Below is a small trained network, with its code and all its weights. Each question gives an input and a class and asks what happens when units are switched off, that is, made to give their printed mean instead of their output.

import numpy as np


def w(rows, s, z=0):
    codes = np.array(rows[::2]) - 128.0
    scale = np.full(codes.shape[1], s)
    scale[-1] = z or s
    return codes * scale


def f(y):
    return y / 2 * (1 + np.tanh(0.7978845608 * (y + 0.044715 * y**3)))


def log_softmax(a):
    a = a - a.max(-1, keepdims=True)
    return a - np.log(np.exp(a).sum(-1, keepdims=True))


def net(x, mask):
    res = np.array(x, float).reshape(1, 6) / 4 @ E
    y = f(res @ A[0][:, :-1].T + A[0][:, -1])
    res = res + np.where(mask, y, B[0][:, -1]) @ B[0][:, :-1]
    return log_softmax(res[-1] @ U[:, :-1].T + U[:, -1])


A, B = {}, {}
E = w([
[128,129,145,131,141],'x0',
[133,57,184,57,59],'x1',
[138,128,126,141,115],'x2',
[5,113,148,204,85],'x3',
[127,128,136,129,136],'x4',
[137,116,122,148,130],'x5',
],0.017)
A[0] = w([
[128,203,148,139,125,77],'n0',
[137,144,157,136,124,88],'n1',
[132,60,170,98,99,78],'n2',
[139,59,161,120,95,34],'n3',
[136,91,142,123,87,61],'n4',
[32,105,126,170,102,134],'n5',
[126,112,106,126,126,104],'n6',
[122,251,103,187,172,55],'n7',
[180,126,124,111,130,35],'n8',
[202,124,100,144,74,38],'n9',
[226,130,102,63,181,150],'n10',
[123,57,154,94,107,64],'n11',
[52,111,170,173,106,119],'n12',
[133,83,180,100,85,89],'n13',
[57,123,113,130,110,88],'n14',
[108,215,84,171,177,36],'n15',
[109,151,103,125,152,3],'n16',
[97,102,143,81,144,15],'n17',
],0.015,0.0041)
B[0] = w([
[95,119,131,141,131,147],'n0',
[129,131,131,99,143,126],'n1',
[93,92,36,105,107,196],'n2',
[96,93,93,122,158,182],'n3',
[109,101,100,122,117,164],'n4',
[198,254,238,188,116,226],'n5',
[122,129,129,103,129,127],'n6',
[54,75,50,57,146,220],'n7',
[193,145,121,118,126,166],'n8',
[129,148,157,168,141,156],'n9',
[209,224,198,231,98,250],'n10',
[79,100,65,64,158,188],'n11',
[207,143,206,134,120,217],'n12',
[83,51,58,125,169,195],'n13',
[146,186,135,160,165,179],'n14',
[60,50,66,65,89,205],'n15',
[103,124,124,94,122,141],'n16',
[103,146,100,131,159,145],'n17',
],0.0089,0.023)
U = w([
[167,248,189,119,106,255],'0',
[44,70,56,96,109,1],'1',
],0.012,0.00085)

Each question gives the input, the list of numbers given to net, and the class t.
The units are the neurons (one row each of A and B). Each row of codes is followed by its name. A weight is (code - 128) times the scale printed after its matrix; where a second scale follows, it is the last column's (A, B and U).
mask holds one flag per neuron, in row order. A switched-off neuron (its flag False) gives its mean, the last column of its row in B, instead of its output. The means were averaged over made-up inputs and are rounded, as every weight is.
A unit's drop is (log p(t) with every unit on - log p(t) with that unit switched off) / (log p(t) with every unit on - log p(t) with every unit switched off).
k most important neurons: the k neurons with the biggest drops, biggest first
drop when u is switched off: that unit's drop, to one decimal
input [-8,7,-8,8,6,-5], class 0: 2 most important neurons : [n5; n12]
input [8,-7,-1,6,-1,4], class 1: most important neuron : [n7]
input [-5,6,3,6,-6,0], class 0: 4 most important neurons : [n5; n12; n7; n15]
input [-6,-7,-1,-6,5,6], class 1: 2 most important neurons : [n7; n15]
input [2,-8,5,7,8,4], class 1: 3 most important neurons : [n7; n15; n10]
input [-7,6,1,7,6,0], class 0: 2 most important neurons : [n5; n12]
input [8,-5,-8,4,2,2], class 1: 3 most important neurons : [n10; n7; n15]
input [-1,-4,-6,3,-2,8], class 1: 3 most important neurons : [n10; n15; n7]
input [7,-2,-7,0,-1,5], class 1: drop when n10 is switched off : 0.4
input [4,6,1,8,6,8], class 0: drop when n5 is switched off : 3.2
input [1,-6,0,-3,-8,0], class 1: drop when n10 is switched off : 0.0
